Each row has a class, written after it.
-10	2	-14	74	17	29	-68	-17	63	-16	-15	-7	-72	-2	22	-21	-16	10	-32	13	-29	-7	0	-23	24	15	114	8	-6	57	29	6	36	7 -> Mima
41	-25	-12	0	-13	-4	35	0	-16	-13	38	-28	-26	37	6	39	-43	-17	-27	43	14	-23	36	-5	-11	25	-5	3	12	19	12	-40	-32	-48 -> mune
-7	11	17	76	20	20	-82	-14	55	-32	3	-27	-82	12	23	-70	6	25	-47	31	-34	-17	-15	-45	5	23	99	16	-3	47	10	19	5	-36 -> mune
0	7	-16	71	16	23	-79	-30	59	-9	4	-6	-62	-27	16	-46	-24	41	-37	7	-25	-22	-3	-25	19	-10	96	4	1	55	44	36	24	16 -> palu
9	31	7	63	-25	14	24	-8	96	24	19	-36	-46	9	-3	-30	33	30	6	-51	12	40	-39	29	-13	8	81	22	-25	39	-9	-10	14	-88 -> fivuv
5	4	-16	77	18	25	-51	-8	71	-11	5	-14	-70	-12	20	-56	-12	29	-41	-14	-14	-22	-2	-20	20	4	102	23	-13	57	37	14	38	11 -> fivuv
5	4	-6	79	27	34	-69	-31	59	-17	-9	-4	-65	-7	27	-47	-25	46	-31	14	-26	-26	-16	-35	26	-7	100	-1	-2	49	31	29	29	14 -> palu
31	-2	-22	23	-17	-6	-37	-13	44	-20	33	-10	-52	40	11	1	-70	-31	-18	36	23	-56	16	-13	-14	12	-54	10	22	33	32	-38	-13	-46 -> mune
14	48	-14	62	-25	20	-3	2	105	5	44	-49	-44	17	-19	-18	31	24	-11	-46	-2	45	-5	37	-15	24	64	17	-22	52	0	14	19	-112 -> mos
-5	5	45	4	-19	-42	-36	-21	16	49	-39	2	-2	-25	-47	-73	74	14	20	-40	49	19	-82	-41	-35	-3	51	3	-27	21	-13	26	18	11 -> fivuv
49	-34	-2	7	2	2	34	5	-10	-13	27	-22	-27	31	9	35	-47	-21	-22	41	39	-43	40	-23	2	11	-22	-3	8	32	24	-47	-18	-31 -> Firu
-10	1	43	-5	-17	-38	-38	-8	11	50	-50	7	6	-25	-54	-62	80	16	7	-37	38	28	-81	-37	-41	0	54	2	-29	22	-20	23	14	12 -> fivuv
-4	28	-17	21	-37	0	9	24	70	38	3	-24	-42	-5	5	27	40	3	3	-1	16	46	-31	33	-24	-12	9	32	5	62	4	13	-15	-79 -> Muvar
1	3	26	16	-6	17	40	27	26	-27	41	-24	-23	-12	15	-41	-2	29	-34	-46	43	-51	31	-9	7	1	-14	36	-20	29	20	2	-23	-36 -> pavum
4	30	-5	55	-33	16	-6	-1	93	18	16	-41	-44	-2	-12	-14	29	15	-4	-54	15	52	-8	41	-20	8	72	23	-21	58	8	-2	8	-92 -> Firu
-6	17	46	12	-15	-14	-39	-19	14	30	-51	1	0	-25	-41	-64	63	15	20	-40	30	37	-78	-41	-32	7	39	-10	-19	25	-8	22	18	5 -> Zin
-5	-13	9	1	25	17	38	36	23	-23	-7	-16	-17	-22	3	-16	46	41	-28	-70	51	-46	33	8	5	-2	-21	-1	-27	-27	-2	-28	6	-19 -> voku
21	-12	46	-6	-21	-29	-10	-30	-21	36	-33	6	29	-26	-48	-53	49	-4	11	-36	39	7	-68	-61	-40	-8	30	-4	-7	16	-4	33	-13	4 -> Zin
57	-8	-23	-8	-5	-1	31	10	4	-22	45	-17	-20	56	-11	55	-60	-15	-39	30	12	-40	59	4	3	24	-32	7	-5	24	25	-49	-20	-35 -> mos
35	3	-30	27	13	28	-29	-11	68	-20	30	-22	-73	27	30	6	-68	-35	-30	17	49	-43	14	-6	3	19	-49	-17	4	58	58	-27	34	-46 -> Firu
-3	2	54	5	-13	-34	-32	-16	14	43	-44	2	1	-15	-45	-79	73	18	20	-33	36	18	-86	-46	-35	2	50	-1	-25	19	-13	27	15	13 -> fivuv
-1	-3	24	18	17	33	22	34	25	-28	33	-20	-22	-20	-5	-24	15	51	-43	-28	39	-26	34	4	15	-7	3	28	-17	7	13	17	-14	-26 -> palu
9	35	-14	61	-35	24	12	-2	105	8	17	-33	-60	23	2	-23	27	26	5	-46	-4	45	-21	40	-10	3	58	29	-15	61	2	-3	-1	-94 -> Muvar
32	35	8	76	-23	28	5	-9	100	4	34	-53	-51	21	9	-57	32	24	6	-49	-1	35	-6	19	-19	16	68	16	-13	50	9	18	6	-105 -> vini
4	13	53	10	-16	-35	-33	-28	22	28	-23	-5	6	0	-54	-69	63	13	21	-46	28	17	-63	-50	-30	8	41	-10	-30	16	-18	42	18	3 -> mos
20	34	0	55	-33	22	22	-14	95	16	19	-42	-49	-3	-5	-22	37	29	9	-35	0	52	-16	40	-12	14	57	10	-21	32	-3	-8	15	-108 -> voku
25	-10	28	37	13	38	32	34	30	-35	41	-33	-23	7	11	-50	20	29	-37	-39	24	-27	48	-7	7	3	8	36	-13	17	12	26	-19	-30 -> vini
4	20	12	78	-43	13	18	-19	94	20	28	-54	-57	13	5	-47	30	21	11	-52	-4	31	-30	10	-24	15	72	12	-7	50	-6	6	9	-101 -> mune
10	13	-15	84	24	43	-50	-13	57	-26	-5	-21	-69	-4	25	-49	-19	19	-39	-16	-26	-25	8	-36	20	8	93	4	-5	61	42	12	30	17 -> Zin
36	-3	-13	15	9	-4	-64	-18	38	-23	20	-5	-44	34	-3	2	-65	-40	-34	39	35	-60	26	-24	-14	7	-50	2	12	39	43	-45	-13	-31 -> Firu
-19	16	-12	38	-6	18	-62	-1	16	-14	-1	-24	-54	-20	-3	-42	42	25	-62	-11	-28	-23	20	-13	11	13	111	32	-15	70	30	0	11	-28 -> Mima
12	-3	42	-4	-10	-20	-2	-5	-5	19	-23	-10	18	14	-57	-61	64	23	0	-49	19	-2	-29	-47	-46	3	42	4	-23	11	-14	45	-12	-10 -> mos
-1	14	-8	16	-36	2	9	22	51	45	5	-34	-29	-20	-4	34	36	-4	-8	-9	25	49	-16	34	-26	-6	24	25	-1	61	18	19	0	-66 -> Firu
4	7	52	7	-12	-26	-60	-24	5	34	-53	-5	13	-11	-38	-76	85	14	17	-25	21	44	-69	-47	-44	13	54	-10	-18	23	-19	39	7	-2 -> vini
-8	2	-1	-2	20	20	27	49	18	-31	-4	-9	-6	-12	-8	-6	40	23	-43	-71	52	-24	31	12	3	-2	-22	20	-25	-10	-4	-24	-3	-14 -> Zin
25	23	3	51	-45	-11	20	-10	59	13	34	-43	-44	11	20	-21	9	7	19	14	37	12	-16	2	2	9	10	27	0	65	13	0	6	-75 -> pavum
1	-11	25	28	19	42	50	37	39	-35	39	-24	-48	4	11	-46	17	33	-37	-39	23	-27	33	-8	8	-5	-5	31	-15	28	14	20	-21	-14 -> Muvar
9	-15	16	13	30	21	26	29	11	-31	-1	-25	-7	15	16	-20	41	37	-29	-66	45	-42	35	5	-1	1	-12	11	-18	-16	-2	-15	-11	-13 -> vini
53	-20	-15	-8	7	12	23	-15	-10	-18	32	-7	-22	35	-3	40	-60	8	-37	54	14	-19	33	4	5	12	-6	-6	2	13	22	-32	-22	-29 -> palu
-4	17	-12	54	4	31	-45	-4	10	-16	-14	-29	-38	-26	1	-45	37	33	-63	-26	-17	-14	10	-27	11	12	107	26	-15	69	27	-1	15	-12 -> Zin
13	-16	18	18	26	19	29	42	16	-29	5	-26	-8	14	16	-22	42	25	-23	-60	45	-49	33	-7	5	1	-21	4	-15	-11	-7	-13	-6	-15 -> vini
39	18	-2	64	-36	19	44	-11	57	8	43	-59	-52	14	-3	-32	24	11	1	-35	29	19	15	17	-3	5	29	37	-4	57	28	3	6	-60 -> Zin
13	34	-3	59	-35	24	14	1	95	20	5	-44	-56	-10	-1	-22	39	27	-1	-41	-3	39	-8	32	-2	14	62	12	-27	43	-1	-15	24	-95 -> voku
27	-18	59	11	-19	-12	16	-25	-15	27	-33	-13	8	-15	-37	-85	62	33	30	-32	31	-13	-49	-60	-41	-7	40	-9	-11	7	-5	33	-15	-17 -> voku
37	-33	74	10	-6	-33	-19	-43	-31	39	-40	-3	27	-2	-27	-77	55	-5	22	-5	24	-11	-67	-101	-43	-6	49	-14	0	15	-12	57	-22	15 -> vini
-14	16	-18	69	5	10	-76	-19	63	-12	-17	-5	-62	-21	30	-44	-24	31	-32	1	-18	-13	-11	-31	16	12	96	7	-12	71	26	5	33	5 -> pavum
9	-21	10	10	21	20	45	42	22	-30	-1	-16	-17	-7	6	-15	37	36	-20	-52	50	-46	36	8	16	-4	-28	9	-23	-29	-5	-24	4	-14 -> voku
-4	41	-1	58	-40	16	-7	-11	106	18	17	-35	-58	10	-7	-28	41	7	1	-50	-4	34	-25	26	-16	13	78	20	-19	57	3	-5	14	-110 -> Mima
12	6	-15	73	19	30	-54	-18	65	-17	-11	-16	-74	-18	24	-46	-9	30	-29	9	-28	-10	7	-23	19	7	95	3	-10	43	31	19	35	-2 -> voku
66	-13	-15	2	0	8	18	-2	-8	-20	32	-20	-15	47	12	36	-44	-6	-28	53	13	-12	44	3	-12	26	-10	8	11	28	25	-40	-34	-55 -> vini
12	15	-18	77	24	34	-76	-4	61	-26	4	-21	-54	-4	31	-48	-9	22	-31	-1	-36	-5	18	-17	10	11	98	7	1	54	40	36	19	2 -> vini
23	7	14	68	-49	1	36	-4	63	12	50	-62	-59	21	11	-43	28	8	21	2	40	17	-7	6	-9	12	9	42	11	51	9	15	4	-91 -> mune
-24	1	56	5	-20	-29	-36	-23	8	40	-55	-2	-8	-16	-40	-61	82	-2	21	-38	31	14	-70	-58	-26	7	62	-13	-28	26	-22	17	22	6 -> Mima
12	-8	13	18	17	32	46	39	38	-26	55	-24	-37	-9	1	-43	11	30	-55	-49	40	-38	37	15	4	-8	6	53	-22	12	26	25	-16	-26 -> fivuv
58	-26	-7	-1	13	14	33	-14	-11	-22	36	-13	-28	42	6	25	-58	4	-35	61	19	-39	36	-16	9	12	-23	-8	5	13	20	-33	-17	-30 -> palu
46	11	-38	28	9	16	-18	-11	74	-24	42	-17	-58	45	12	13	-68	-25	-28	10	30	-43	20	-2	12	26	-43	-11	-6	38	35	-22	39	-47 -> mos
-9	-21	27	10	15	18	58	32	9	-10	13	-25	-8	-29	7	-9	14	36	-29	-71	44	-29	19	-8	1	3	25	-1	-29	5	-8	9	-14	-3 -> pavum
30	32	5	72	-16	28	3	-13	90	0	23	-49	-43	29	8	-47	31	25	-2	-44	-11	42	-1	20	-20	16	81	19	-14	42	0	15	-1	-98 -> vini
0	15	-12	54	8	20	-56	-6	27	-20	11	-30	-39	-6	-12	-40	25	46	-66	-25	-28	-24	26	-16	10	16	107	28	-21	60	21	13	13	-22 -> mos
-2	-9	51	18	-44	-25	3	-15	-5	36	-18	-16	6	-10	-35	-84	61	21	36	-43	30	8	-64	-56	-56	-4	50	1	-2	29	-15	48	-17	-24 -> mune
37	5	9	58	-37	7	32	-14	52	18	21	-53	-39	1	-5	-24	40	17	13	6	30	30	5	11	-1	11	26	28	-5	38	7	-5	12	-74 -> voku
12	-39	20	18	31	42	85	35	10	-13	28	-34	-21	-33	2	-2	29	42	-26	-61	30	-17	34	9	7	-4	27	-17	-24	-23	-9	22	-2	-4 -> voku
-2	-20	7	16	27	12	47	46	40	-20	24	-10	-26	-9	8	-29	27	33	-24	-76	59	-57	12	10	13	-18	-19	17	-23	-19	-2	-5	10	-2 -> fivuv
26	37	1	77	-23	24	18	-23	107	7	40	-46	-54	40	-4	-23	3	22	6	-51	-9	20	-8	21	-9	12	66	15	-19	47	5	14	14	-84 -> mos
54	8	-18	23	16	2	-58	-21	44	-31	31	-9	-47	46	20	-10	-65	-35	-32	50	23	-57	35	-25	-13	11	-47	9	17	27	35	-25	-21	-50 -> vini
2	13	-6	72	33	44	-86	5	70	-42	-3	-20	-85	14	19	-60	2	24	-64	12	-47	-25	0	-28	17	10	90	21	-5	69	34	25	1	-12 -> Muvar
-15	-20	21	-4	22	11	52	38	-3	-12	11	-22	-3	-26	0	0	31	35	-38	-56	44	-19	19	-3	-8	1	18	-1	-28	-3	-26	7	-19	-11 -> pavum
32	-30	64	1	-13	-40	-17	-40	-34	39	-29	-1	37	-16	-35	-74	59	-3	23	-21	35	-8	-63	-88	-45	-6	39	-18	-2	8	-18	47	-19	3 -> vini
-18	5	45	3	-22	-27	-40	-12	11	38	-69	5	0	-10	-36	-62	83	6	23	-21	48	27	-82	-59	-31	1	21	1	-19	39	-22	19	10	6 -> Muvar
-11	-39	28	21	24	34	55	50	10	-4	7	-31	-21	-32	-5	7	25	32	-42	-79	41	-19	42	0	3	-11	47	8	-29	10	-1	15	-11	18 -> Firu
-8	-32	23	15	26	40	49	54	10	-7	10	-33	-19	-25	-3	12	25	24	-43	-65	40	-13	35	6	-5	-7	34	6	-21	17	10	27	-14	8 -> Firu
28	1	-21	19	-10	-11	-41	-9	47	-25	33	-4	-57	42	12	-7	-67	-37	-21	48	28	-57	17	-23	-14	9	-65	12	19	25	17	-37	-12	-53 -> mune
